Below is a small trained network, with its code and all its weights. Each question gives an input and a target symbol and asks what happens when units are switched off, that is, made to give their printed mean instead of their output.

import numpy as np


def w(rows, s, z=0):
    codes = np.array(rows[::2]) - 128.0
    scale = np.full(codes.shape[1], s)
    scale[-1] = z or s
    return codes * scale


def f(y):
    return y / 2 * (1 + np.tanh(0.7978845608 * (y + 0.044715 * y**3)))


def softmax(a):
    e = np.exp(a - a.max(-1, keepdims=True))
    return e / e.sum(-1, keepdims=True)


def log_softmax(a):
    a = a - a.max(-1, keepdims=True)
    return a - np.log(np.exp(a).sum(-1, keepdims=True))


def net(x, mask):
    ids = ['βγδλμφ'.index(c) for c in x.split()]
    T = len(ids)
    res = E[ids] + P[:T]
    q, k, v = (res @ M[0].T for M in (Q, K, V))
    z = softmax(np.where(np.tri(T) > 0, q @ k.T / 3**0.5, -1e9)) @ v
    res = res + np.where(mask[0], z, O[0][:, -1]) @ O[0][:, :-1]
    y = f(res @ A[0][:, :-1].T + A[0][:, -1])
    res = res + np.where(mask[1:13], y, B[0][:, -1]) @ B[0][:, :-1]
    return log_softmax(res[-1] @ U[:, :-1].T + U[:, -1])


Q, K, V, O, A, B = {}, {}, {}, {}, {}, {}
E = w([
[173,159,169,79],'β',
[182,121,158,46],'γ',
[70,162,165,136],'δ',
[105,79,86,240],'λ',
[111,38,252,127],'μ',
[34,114,66,37],'φ',
],0.017)
P = w([
[254,216,116,96],'0',
[151,87,103,180],'1',
[145,80,109,141],'2',
[153,107,113,103],'3',
[99,96,130,155],'4',
[89,104,140,138],'5',
[106,108,163,124],'6',
[97,91,180,110],'7',
[120,99,176,89],'8',
[116,105,192,109],'9',
],0.0071)
Q[0] = w([
[144,136,214,49],'h1',
[67,102,2,199],'h1',
[34,168,100,119],'h1',
],0.0081)
K[0] = w([
[52,118,123,148],'h1',
[172,168,78,192],'h1',
[151,2,64,126],'h1',
],0.0078)
V[0] = w([
[35,2,102,154],'h1',
[63,116,57,23],'h1',
[61,243,132,119],'h1',
],0.0097)
O[0] = w([
[175,86,106,132,248],'h1',
[63,57,142,52,255],'h1',
[123,184,6,103,42],'h1',
],0.016,0.00068)
A[0] = w([
[184,127,21,121,237],'n1',
[169,135,105,136,113],'n2',
[109,22,105,89,224],'n3',
[75,153,197,75,117],'n4',
[56,92,28,80,2],'n5',
[4,98,140,88,161],'n6',
[126,124,150,164,212],'n7',
[98,134,124,213,220],'n8',
[138,139,29,68,26],'n9',
[125,141,168,49,57],'n10',
[153,199,179,65,117],'n11',
[64,133,73,147,146],'n12',
],0.012,0.0058)
B[0] = w([
[100,146,115,11,154],'n1',
[135,131,224,85,124],'n2',
[168,233,94,210,249],'n3',
[179,106,86,119,200],'n4',
[227,98,186,198,176],'n5',
[224,73,96,93,229],'n6',
[175,159,150,19,170],'n7',
[77,167,83,61,173],'n8',
[72,116,149,178,156],'n9',
[24,108,140,255,177],'n10',
[2,56,123,186,178],'n11',
[79,93,114,84,156],'n12',
],0.005,0.013)
U = w([
[138,125,100,168,42],'β',
[104,131,115,198,43],'γ',
[198,188,160,109,158],'δ',
[59,27,135,146,51],'λ',
[158,77,76,150,108],'μ',
[129,121,95,2,252],'φ',
],0.0078,0.0033)

Each question gives the input, a string of symbols that net reads in full, and the target symbol t.
The units are the heads (3 rows each of Q, K, V and O) and the neurons (one row each of A and B). Each row of codes is followed by its name. A weight is (code - 128) times the scale printed after its matrix; where a second scale follows, it is the last column's (O, A, B and U).
mask holds one flag per unit, heads first, then neurons. A switched-off unit (its flag False) gives its mean, the last column of its rows in O or B, instead of its output. The means were averaged over made-up inputs and are rounded, as every weight is.
A unit's drop is (log p(t) with every unit on - log p(t) with that unit switched off) / (log p(t) with every unit on - log p(t) with every unit switched off).
The circuit of an input: a set's keep is (log p(t) with only the set's units on - log p(t) with every unit switched off) / (log p(t) with every unit on - log p(t) with every unit switched off). Starting from the 12 units with the biggest drops (on a tie, the unit counted first), units are removed one at a time, each time the one whose removal leaves the highest keep (on an exact tie, the one counted first), for as long as the keep stays at least 0.8.
units of the circuit, in order: the units of the circuit, biggest drop first
most important unit: the unit with the biggest drop
top k neurons: the k neurons with the biggest drops, biggest first
drop when u is switched off: that unit's drop, to one decimal
input γ φ φ μ, target μ: units of the circuit, in order	n3, h1, n6
input γ δ φ γ, target μ: top 3 neurons	n3, n10, n5
input β β γ, target λ: units of the circuit, in order	h1, n11, n3
input μ φ γ β β γ φ γ β, target μ: top neuron	n3
input δ γ λ β λ γ β, target λ: units of the circuit, in order	n11, n3, h1
input β μ μ δ, target δ: units of the circuit, in order	h1, n7
input φ γ φ γ, target μ: top 2 neurons	n3, n6
input δ β δ, target φ: units of the circuit, in order	n3, h1, n10, n5
input β γ γ β, target λ: top 3 neurons	n11, n3, n10
input γ μ φ δ δ γ φ δ δ, target μ: top 2 neurons	n6, n3
input δ δ μ φ γ φ γ μ, target μ: drop when h1 is switched off	0.5
input μ γ β γ, target λ: drop when n6 is switched off	0.1
input φ μ γ δ δ, target φ: drop when n5 is switched off	0.2
input δ φ λ, target φ: most important unit	n1
